Below are the code and all the weights of a small trained network. Each question names an input and a target symbol and asks about switching units off, where a switched-off unit gives its printed mean instead of its output.

import numpy as np


def w(rows, s, z=0):
    codes = np.array(rows[::2]) - 128.0
    scale = np.full(codes.shape[1], s)
    scale[-1] = z or s
    return codes * scale


def f(y):
    return y / 2 * (1 + np.tanh(0.7978845608 * (y + 0.044715 * y**3)))


def softmax(a):
    e = np.exp(a - a.max(-1, keepdims=True))
    return e / e.sum(-1, keepdims=True)


def log_softmax(a):
    a = a - a.max(-1, keepdims=True)
    return a - np.log(np.exp(a).sum(-1, keepdims=True))


def net(x, mask):
    ids = ['ΘΛΞΠΨΩαβγδεζημστ'.index(c) for c in x.split()]
    T = len(ids)
    res = E[ids] + P[:T]
    u = 0
    for l in range(2):
        r = res
        for j in range(2):
            rows = slice(2 * j, 2 * j + 2)
            q, k, v = (r @ M[l][rows].T for M in (Q, K, V))
            z = softmax(np.where(np.tri(T) > 0, q @ k.T / 2**0.5, -1e9)) @ v
            o = O[l][rows]
            res = res + np.where(mask[u + j], z, o[:, -1]) @ o[:, :-1]
        u += 2
        y = f(res @ A[l][:, :-1].T + A[l][:, -1])
        res = res + np.where(mask[u : u + 12], y, B[l][:, -1]) @ B[l][:, :-1]
        u += 12
    return log_softmax(res[-1] @ U[:, :-1].T + U[:, -1])


Q, K, V, O, A, B = {}, {}, {}, {}, {}, {}
E = w([
[156,131,142,121,26,69,60,156,99],'Θ',
[235,131,105,127,79,114,81,148,124],'Λ',
[94,135,68,46,195,193,175,211,98],'Ξ',
[135,119,94,148,192,54,96,115,154],'Π',
[213,89,121,160,196,156,110,73,110],'Ψ',
[178,68,159,187,105,85,105,186,122],'Ω',
[142,152,190,184,205,106,108,88,87],'α',
[110,203,185,66,56,154,225,61,52],'β',
[56,52,131,29,113,79,224,108,131],'γ',
[132,96,85,54,149,144,106,186,99],'δ',
[204,209,48,156,159,86,231,194,151],'ε',
[176,55,144,55,183,211,117,191,205],'ζ',
[51,182,80,101,201,116,129,62,211],'η',
[117,131,175,32,128,207,150,205,140],'μ',
[66,63,22,195,140,109,194,89,167],'σ',
[66,64,106,50,99,182,88,2,87],'τ',
],0.0058)
P = w([
[234,64,93,60,65,5,108,173,124],'0',
[152,57,182,134,133,136,180,153,143],'1',
[119,96,142,113,170,131,186,107,131],'2',
[83,114,96,126,194,198,175,113,84],'3',
[47,125,128,134,203,229,175,116,132],'4',
[32,169,88,102,213,240,161,99,105],'5',
[55,161,101,95,233,231,177,79,121],'6',
[39,159,109,113,213,251,147,98,127],'7',
],0.0035)
Q[0] = w([
[218,79,73,84,27,24,24,240,77],'L0H1',
[30,98,11,54,53,222,221,181,222],'L0H1',
[61,191,17,57,200,221,243,54,93],'L0H2',
[72,79,136,12,204,177,172,3,47],'L0H2',
],0.0038)
K[0] = w([
[208,216,62,241,162,33,48,66,116],'L0H1',
[175,224,64,190,155,249,73,180,123],'L0H1',
[66,207,191,87,139,234,213,100,73],'L0H2',
[3,141,164,19,52,201,175,41,13],'L0H2',
],0.0041)
V[0] = w([
[180,226,164,229,151,129,40,152,58],'L0H1',
[113,32,159,46,119,253,115,208,210],'L0H1',
[134,104,46,92,200,89,248,147,159],'L0H2',
[201,81,192,241,215,146,49,195,251],'L0H2',
],0.0038)
O[0] = w([
[223,222,177,252,74,69,110,102,47,6],'L0H1',
[47,110,47,123,223,224,4,48,247,196],'L0H1',
[96,85,152,107,172,188,198,247,207,231],'L0H2',
[239,167,41,231,250,19,18,179,136,64],'L0H2',
],0.0038,0.0017)
A[0] = w([
[118,245,48,168,138,158,216,194,64,177],'L0N1',
[207,53,161,15,159,182,60,118,185,234],'L0N2',
[206,229,169,220,97,134,225,50,20,203],'L0N3',
[60,98,103,163,247,219,41,22,209,222],'L0N4',
[26,182,235,30,154,124,231,83,55,253],'L0N5',
[219,202,210,246,184,29,59,110,26,196],'L0N6',
[184,146,10,57,192,149,193,233,220,231],'L0N7',
[113,39,35,218,35,19,146,145,97,153],'L0N8',
[96,61,134,70,195,223,58,3,156,194],'L0N9',
[252,177,184,228,62,9,49,131,38,190],'L0N10',
[54,32,31,189,196,116,102,66,156,175],'L0N11',
[33,163,145,35,115,189,222,181,68,254],'L0N12',
],0.0039,0.0027)
B[0] = w([
[206,185,158,197,136,179,229,217,221,151],'L0N1',
[108,39,130,24,149,227,116,138,32,214],'L0N2',
[219,221,215,243,69,185,221,40,146,129],'L0N3',
[41,56,14,187,212,173,55,51,65,254],'L0N4',
[125,119,214,52,197,246,224,118,75,236],'L0N5',
[202,199,164,249,158,55,38,85,25,121],'L0N6',
[186,96,81,48,221,134,215,245,191,238],'L0N7',
[50,100,28,227,17,23,109,94,168,126],'L0N8',
[32,50,81,102,137,217,76,38,21,232],'L0N9',
[162,194,174,196,66,61,20,38,2,119],'L0N10',
[26,25,47,207,140,60,99,88,146,200],'L0N11',
[154,76,227,42,206,238,222,173,173,255],'L0N12',
],0.0039)
Q[1] = w([
[242,221,226,65,21,37,39,244,157],'L1H1',
[228,233,205,21,28,98,157,253,217],'L1H1',
[200,177,176,72,31,39,9,169,71],'L1H2',
[212,215,207,105,83,86,90,87,44],'L1H2',
],0.0037)
K[1] = w([
[172,182,80,214,15,3,25,137,179],'L1H1',
[249,248,111,219,86,12,41,215,227],'L1H1',
[38,48,25,185,42,11,13,64,110],'L1H2',
[19,97,68,150,14,102,149,69,75],'L1H2',
],0.0035)
V[1] = w([
[170,120,15,221,228,78,126,253,234],'L1H1',
[22,41,14,186,62,135,26,68,41],'L1H1',
[73,91,116,225,50,23,112,23,63],'L1H2',
[204,233,171,130,143,217,205,170,230],'L1H2',
],0.0038)
O[1] = w([
[143,144,138,188,208,31,56,200,255,86],'L1H1',
[22,154,34,170,34,53,110,181,48,122],'L1H1',
[71,66,114,143,72,102,190,206,55,2],'L1H2',
[239,219,144,149,105,153,186,43,223,162],'L1H2',
],0.0045,0.0081)
A[1] = w([
[122,146,88,103,199,137,92,16,211,112],'L1N1',
[94,1,104,23,221,172,110,210,87,243],'L1N2',
[72,86,168,77,31,188,38,63,149,118],'L1N3',
[32,154,47,223,196,125,31,139,119,155],'L1N4',
[189,174,221,232,84,142,189,28,20,227],'L1N5',
[168,213,111,209,197,108,121,10,243,159],'L1N6',
[140,240,62,247,214,60,48,52,212,200],'L1N7',
[144,74,90,95,156,112,243,231,212,254],'L1N8',
[54,193,25,216,115,8,211,209,227,207],'L1N9',
[127,204,90,253,216,22,25,140,44,231],'L1N10',
[54,117,47,179,39,87,142,72,18,158],'L1N11',
[120,235,152,166,41,136,205,45,43,245],'L1N12',
],0.0037,0.0032)
B[1] = w([
[68,204,109,113,184,195,130,32,145,186],'L1N1',
[100,51,211,45,187,106,71,243,25,255],'L1N2',
[196,217,84,131,84,104,70,125,181,147],'L1N3',
[52,114,12,162,205,2,23,131,66,149],'L1N4',
[103,126,169,244,34,202,220,50,95,150],'L1N5',
[171,219,54,198,216,214,92,56,220,159],'L1N6',
[218,227,19,237,201,102,9,47,196,144],'L1N7',
[193,46,166,141,168,131,192,250,189,187],'L1N8',
[101,145,6,247,114,43,141,225,234,135],'L1N9',
[219,222,92,227,119,13,27,109,15,140],'L1N10',
[35,178,27,55,26,161,193,87,41,143],'L1N11',
[87,192,98,193,51,192,245,132,133,148],'L1N12',
],0.0036,0.0099)
U = w([
[17,123,49,81,40,156,187,134,17,186],'Θ',
[191,139,42,124,134,102,65,18,122,154],'Λ',
[167,126,158,94,74,111,85,123,181,54],'Ξ',
[149,144,158,116,83,115,112,186,142,76],'Π',
[34,8,80,229,82,73,219,235,234,138],'Ψ',
[55,179,40,194,194,52,21,71,93,135],'Ω',
[174,183,223,255,130,109,152,143,23,249],'α',
[61,109,203,39,206,112,110,189,139,33],'β',
[237,35,149,149,115,119,52,108,45,74],'γ',
[109,150,161,197,163,135,29,37,217,123],'δ',
[135,133,196,174,84,197,235,28,196,110],'ε',
[183,182,128,97,166,7,50,186,94,151],'ζ',
[222,221,55,215,142,151,166,149,222,183],'η',
[163,117,134,102,64,132,88,128,172,22],'μ',
[159,4,234,73,197,175,129,226,104,251],'σ',
[115,141,127,108,71,131,142,174,136,11],'τ',
],0.0037,0.0027)

Each question gives the input, a string of symbols that net reads in full, and the target symbol t.
The units are the heads (2 rows each of Q, K, V and O) and the neurons (one row each of A and B). Each row of codes is followed by its name. A weight is (code - 128) times the scale printed after its matrix; where a second scale follows, it is the last column's (O, A, B and U).
mask holds one flag per unit, layer by layer, with each layer's heads first. A switched-off unit (its flag False) gives its mean, the last column of its rows in O or B, instead of its output. The means were averaged over made-up inputs and are rounded, as every weight is.
A unit's drop is (log p(t) with every unit on - log p(t) with that unit switched off) / (log p(t) with every unit on - log p(t) with every unit switched off).
k most important neurons: the k neurons with the biggest drops, biggest first
top k neurons in layer l: the k neurons of layer l with the biggest drops, biggest first
heads that matter: for each layer, one digit per head in row order, 1 if its drop is at least 0.15 and else 0, layers parted by /
drop of u: that unit's drop, to one decimal
input α ζ Θ Ψ, target Ω: 3 most important neurons -> L0N12; L0N5; L1N4
input δ β σ Θ Ω ζ τ Π, target Θ: heads that matter -> 01 / 10
input Ω α σ σ, target Ψ: most important neuron -> L1N9
input σ ε Ψ σ τ α, target Θ: heads that matter -> 00 / 10
input τ Θ ε γ β β σ α, target ε: heads that matter -> 01 / 11
input Ψ Π Λ α α β Π Ψ, target ε: top 3 neurons in layer 0 -> L0N5; L0N3; L0N12
input β σ Π ζ β τ Π σ, target Θ: heads that matter -> 01 / 10
input δ Θ Ω η β σ Θ Ψ, target ε: 2 most important neurons -> L0N5; L0N12
input Ω α Θ Θ α γ, target σ: 2 most important neurons -> L0N12; L1N2
input ζ ζ Π, target Ω: heads that matter -> 11 / 10
input σ Ψ α α, target α: heads that matter -> 10 / 01
input η σ τ δ η Ω Π Ψ, target Θ: heads that matter -> 00 / 10
input Ψ β ε, target η: heads that matter -> 00 / 01
input γ Ξ δ σ α τ, target Θ: 3 most important neurons -> L0N9; L0N4; L1N11
input ζ α δ ζ σ σ, target Ω: top 2 neurons in layer 1 -> L1N4; L1N7
input η σ ζ α Π, target Ω: top 3 neurons in layer 1 -> L1N4; L1N7; L1N10
input σ ζ ζ α η, target Ω: heads that matter -> 11 / 10
input Ψ σ τ Π Θ σ, target Θ: 2 most important neurons -> L1N11; L0N9
input Λ Ω Π ζ Π ζ Ψ, target Ω: top 3 neurons in layer 0 -> L0N4; L0N12; L0N5
input Ω σ α σ Ξ σ, target δ: most important neuron -> L0N12
input Ω σ α η ζ α, target Ω: most important neuron -> L0N4
input Ξ γ Ξ ζ Π Ξ η, target δ: 2 most important neurons -> L0N12; L0N7
input α ζ τ γ τ Ω η, target Θ: 2 most important neurons -> L0N9; L0N4
input α σ σ Θ ζ β β σ, target ε: 2 most important neurons -> L0N5; L0N12
input σ Π ε, target η: drop of L0N2 -> 0.0
